Below are the code and all the weights of a small trained network. Each question names an input and a class and asks about switching units off, where a switched-off unit gives its printed mean instead of its output.

import numpy as np


def w(rows, s, z=0):
    codes = np.array(rows[::2]) - 128.0
    scale = np.full(codes.shape[1], s)
    scale[-1] = z or s
    return codes * scale


def f(y):
    return np.maximum(y, 0)


def log_softmax(a):
    a = a - a.max(-1, keepdims=True)
    return a - np.log(np.exp(a).sum(-1, keepdims=True))


def net(x, mask):
    res = np.array(x, float).reshape(1, 8) / 4 @ E
    y = f(res @ A[0][:, :-1].T + A[0][:, -1])
    res = res + np.where(mask, y, B[0][:, -1]) @ B[0][:, :-1]
    return log_softmax(res[-1] @ U[:, :-1].T + U[:, -1])


A, B = {}, {}
E = w([
[89,151,221,48,71,94,92,176],'x0',
[56,222,164,58,194,220,58,143],'x1',
[75,129,153,80,180,196,246,150],'x2',
[126,44,85,144,92,196,131,87],'x3',
[148,218,203,144,134,171,99,161],'x4',
[61,69,119,90,180,133,149,254],'x5',
[162,169,184,193,253,147,68,129],'x6',
[76,130,141,56,152,57,95,85],'x7',
],0.0068)
A[0] = w([
[71,187,156,83,163,116,79,106,52],'n1',
[141,234,208,145,113,187,52,124,121],'n2',
[200,35,51,216,53,108,130,136,128],'n3',
[127,100,184,111,206,81,90,149,97],'n4',
[151,191,2,134,65,162,129,63,120],'n5',
[77,83,124,104,126,188,194,205,117],'n6',
[169,116,108,143,32,96,141,110,198],'n7',
[162,110,85,204,167,248,167,94,156],'n8',
[142,112,85,181,173,189,170,81,178],'n9',
[82,99,119,110,136,178,154,187,97],'n10',
[190,171,117,220,216,112,187,159,141],'n11',
[94,155,152,108,174,115,127,111,78],'n12',
[150,207,217,129,101,158,73,95,140],'n13',
[146,159,70,110,55,127,136,64,119],'n14',
[129,198,108,154,178,158,85,166,128],'n15',
[151,137,185,124,142,66,102,77,2],'n16',
[156,133,219,142,57,109,184,82,140],'n17',
[126,99,70,129,184,166,163,44,107],'n18',
],0.0082,0.0059)
B[0] = w([
[168,146,126,181,126,120,100,111,169],'n1',
[193,176,198,165,134,122,152,180,220],'n2',
[163,110,80,248,81,119,44,61,253],'n3',
[134,109,103,146,91,128,126,91,160],'n4',
[113,72,104,132,54,82,153,90,192],'n5',
[98,90,132,74,127,129,185,148,199],'n6',
[137,104,117,140,76,122,157,97,220],'n7',
[118,151,119,147,197,155,19,134,216],'n8',
[123,135,110,143,161,134,43,114,201],'n9',
[106,109,137,86,131,124,175,141,173],'n10',
[198,179,160,207,126,102,107,145,193],'n11',
[145,122,105,148,118,119,106,106,150],'n12',
[180,167,190,160,129,128,146,177,207],'n13',
[119,95,123,133,73,112,159,114,179],'n14',
[160,142,154,139,102,93,166,146,182],'n15',
[126,121,133,112,109,133,174,135,146],'n16',
[176,143,153,152,95,106,168,147,178],'n17',
[97,89,96,116,113,130,94,99,178],'n18',
],0.011)
U = w([
[114,95,41,145,122,122,60,49,190],'0',
[168,196,169,156,166,133,86,161,150],'1',
[138,121,148,104,90,118,242,134,149],'2',
[24,105,117,1,194,157,164,175,2],'3',
],0.01,0.0021)

Each question gives the input, the list of numbers given to net, and the class t.
The units are the neurons (one row each of A and B). Each row of codes is followed by its name. A weight is (code - 128) times the scale printed after its matrix; where a second scale follows, it is the last column's (A, B and U).
mask holds one flag per neuron, in row order. A switched-off neuron (its flag False) gives its mean, the last column of its row in B, instead of its output. The means were averaged over made-up inputs and are rounded, as every weight is.
A unit's drop is (log p(t) with every unit on - log p(t) with that unit switched off) / (log p(t) with every unit on - log p(t) with every unit switched off).
The circuit of an input: a set's keep is (log p(t) with only the set's units on - log p(t) with every unit switched off) / (log p(t) with every unit on - log p(t) with every unit switched off). Starting from the 12 units with the biggest drops (on a tie, the unit counted first), units are removed one at a time, each time the one whose removal leaves the highest keep (on an exact tie, the one counted first), for as long as the keep stays at least 0.8.
circuit, biggest first: the units of the circuit, biggest drop first
most important unit: the unit with the biggest drop
top k neurons: the k neurons with the biggest drops, biggest first
drop of u: that unit's drop, to one decimal
input [-1,-1,-3,1,2,8,-5,-3], class 2: circuit, biggest first : [n8]
input [6,-8,5,-7,2,6,2,7], class 2: top 3 neurons : [n8 n4 n9]
input [6,-2,6,5,2,2,7,2], class 2: top 3 neurons : [n8 n3 n9]
input [3,-5,-1,3,4,-2,0,5], class 2: circuit, biggest first : [n8 n9]
input [3,-6,2,-6,0,7,4,5], class 2: top 2 neurons : [n3 n8]
input [8,-3,0,0,-3,-6,6,0], class 2: circuit, biggest first : [n8 n3]
input [-3,-6,1,-5,-2,8,1,6], class 2: top 4 neurons : [n8 n3 n9 n18]
input [4,-5,2,4,2,-8,-8,7], class 2: top 3 neurons : [n17 n8 n9]
input [0,-6,3,-2,3,-3,-1,-5], class 0: top 3 neurons : [n2 n13 n3]
input [3,-5,-3,-6,0,-3,-1,-8], class 0: top 3 neurons : [n3 n2 n7]
input [7,2,-2,-3,-8,-5,-3,7], class 2: top 3 neurons : [n3 n8 n9]
input [5,2,-1,3,-6,-1,4,-2], class 3: top 2 neurons : [n3 n11]
input [2,1,8,5,3,-8,-2,7], class 2: top 2 neurons : [n3 n8]
input [-4,-6,6,-1,5,7,-7,-5], class 0: most important unit : n3
input [8,-2,7,-3,-7,2,-5,8], class 3: drop of n3 : 0.2
input [4,2,2,5,-3,2,3,-6], class 3: drop of n3 : 0.2
input [-5,-3,7,-8,-3,6,4,5], class 2: drop of n2 : 0.1
input [-3,-1,7,-1,1,0,-8,8], class 3: drop of n3 : 0.3
